Below are the code and all the weights of a small trained network. Each question names an input and a class and asks about switching units off, where a switched-off unit gives its printed mean instead of its output.

import numpy as np


def w(rows, s, z=0):
    codes = np.array(rows[::2]) - 128.0
    scale = np.full(codes.shape[1], s)
    scale[-1] = z or s
    return codes * scale


def norm(h):
    return h / np.sqrt((h * h).mean(-1, keepdims=True) + 1e-5)


def f(y):
    return y / 2 * (1 + np.tanh(0.7978845608 * (y + 0.044715 * y**3)))


def log_softmax(a):
    a = a - a.max(-1, keepdims=True)
    return a - np.log(np.exp(a).sum(-1, keepdims=True))


def net(x, mask):
    res = np.array(x, float).reshape(1, 2) / 4 @ E
    u = 0
    for l in range(3):
        y = f(norm(res) @ A[l][:, :-1].T + A[l][:, -1])
        res = res + np.where(mask[u : u + 8], y, B[l][:, -1]) @ B[l][:, :-1]
        u += 8
    return log_softmax(norm(res)[-1] @ U[:, :-1].T + U[:, -1])


A, B = {}, {}
E = w([
[137,127,4,201,181,83,166],'x0',
[151,180,157,152,162,129,106],'x1',
],0.0041)
A[0] = w([
[60,27,144,13,86,175,58,78],'L0N0',
[123,110,112,164,224,132,148,223],'L0N1',
[117,124,138,136,175,147,194,104],'L0N2',
[188,103,30,59,98,140,139,102],'L0N3',
[160,231,159,108,98,157,123,2],'L0N4',
[196,197,118,187,130,176,179,67],'L0N5',
[114,61,1,185,111,77,127,80],'L0N6',
[172,116,87,154,164,69,116,87],'L0N7',
],0.0037,0.00042)
B[0] = w([
[65,14,180,253,150,125,206,181],'L0N0',
[78,49,191,119,132,60,101,176],'L0N1',
[99,120,66,111,11,22,84,135],'L0N2',
[142,215,121,177,9,211,78,154],'L0N3',
[46,188,15,14,105,100,120,136],'L0N4',
[198,206,243,120,118,81,160,153],'L0N5',
[137,169,125,42,59,131,42,255],'L0N6',
[157,81,128,121,69,140,198,175],'L0N7',
],0.0021,0.0043)
A[1] = w([
[220,131,132,151,59,140,165,98],'L1N0',
[20,184,126,119,78,150,104,152],'L1N1',
[249,138,255,165,126,193,142,250],'L1N2',
[33,48,62,237,152,123,197,231],'L1N3',
[88,77,49,62,92,149,45,65],'L1N4',
[131,148,185,99,62,141,146,166],'L1N5',
[124,133,98,174,228,118,217,139],'L1N6',
[136,233,191,89,180,205,70,157],'L1N7',
],0.0035,0.0014)
B[1] = w([
[187,216,162,137,189,84,142,132],'L1N0',
[109,122,5,179,64,6,34,146],'L1N1',
[169,104,19,184,107,67,181,187],'L1N2',
[116,21,204,79,112,229,96,251],'L1N3',
[145,187,37,73,73,103,251,159],'L1N4',
[194,198,56,197,157,160,174,152],'L1N5',
[134,176,243,101,130,121,208,166],'L1N6',
[139,77,24,78,95,187,41,173],'L1N7',
],0.0031,0.0028)
A[2] = w([
[79,92,101,46,113,169,177,65],'L2N0',
[106,144,83,64,68,123,206,114],'L2N1',
[55,39,201,213,96,131,208,104],'L2N2',
[136,139,73,126,141,144,2,172],'L2N3',
[88,120,60,158,88,174,183,208],'L2N4',
[136,182,143,163,219,65,151,106],'L2N5',
[93,143,67,59,53,165,128,64],'L2N6',
[88,120,151,48,105,224,113,250],'L2N7',
],0.0048,0.0013)
B[2] = w([
[102,204,133,202,159,106,155,185],'L2N0',
[146,193,102,7,81,76,197,215],'L2N1',
[56,116,186,184,36,194,210,221],'L2N2',
[148,1,66,200,116,214,125,215],'L2N3',
[172,212,182,53,97,124,108,253],'L2N4',
[11,230,200,173,163,123,48,214],'L2N5',
[176,203,134,180,232,79,137,239],'L2N6',
[122,135,65,138,195,89,148,203],'L2N7',
],0.0036,0.0026)
U = w([
[47,57,214,198,35,215,239,205],'0',
[227,235,26,13,86,29,214,202],'1',
[236,15,10,201,163,226,26,203],'2',
[50,254,219,227,235,70,27,193],'3',
[152,87,184,20,178,131,82,14],'4',
[175,85,187,73,183,108,110,14],'5',
[189,82,201,43,187,121,102,3],'6',
],0.0069,0.0055)

Each question gives the input, the list of numbers given to net, and the class t.
The units are the neurons (one row each of A and B). Each row of codes is followed by its name. A weight is (code - 128) times the scale printed after its matrix; where a second scale follows, it is the last column's (A, B and U).
mask holds one flag per neuron, layer by layer. A switched-off neuron (its flag False) gives its mean, the last column of its row in B, instead of its output. The means were averaged over made-up inputs and are rounded, as every weight is.
A unit's drop is (log p(t) with every unit on - log p(t) with that unit switched off) / (log p(t) with every unit on - log p(t) with every unit switched off).
The circuit of an input: a set's keep is (log p(t) with only the set's units on - log p(t) with every unit switched off) / (log p(t) with every unit on - log p(t) with every unit switched off). Starting from the 12 units with the biggest drops (on a tie, the unit counted first), units are removed one at a time, each time the one whose removal leaves the highest keep (on an exact tie, the one counted first), for as long as the keep stays at least 0.8.
circuit, biggest first: the units of the circuit, biggest drop first
most important unit: the unit with the biggest drop
k most important neurons: the k neurons with the biggest drops, biggest first
k most important neurons of layer l: the k neurons of layer l with the biggest drops, biggest first
drop of u: that unit's drop, to one decimal
input [7,3], class 3: most important unit -> L0N0
input [1,1], class 3: 2 most important neurons of layer 2 -> [L2N5, L2N1]
input [0,8], class 2: 2 most important neurons of layer 0 -> [L0N0, L0N4]
input [-8,1], class 2: 4 most important neurons -> [L1N7, L1N6, L0N7, L0N1]
input [0,7], class 2: circuit, biggest first -> [L1N7, L2N3]
input [1,-7], class 1: 2 most important neurons of layer 0 -> [L0N6, L0N3]
input [4,2], class 3: 2 most important neurons -> [L0N0, L0N6]
input [0,3], class 2: 2 most important neurons -> [L0N0, L1N7]
input [6,1], class 3: 2 most important neurons -> [L1N7, L0N0]
input [0,2], class 2: 2 most important neurons of layer 1 -> [L1N7, L1N4]
input [5,2], class 3: 3 most important neurons -> [L0N0, L0N6, L1N7]
input [8,4], class 3: drop of L2N5 -> 0.2
input [-4,8], class 2: drop of L1N7 -> 0.2
input [-7,7], class 2: drop of L1N7 -> 0.1
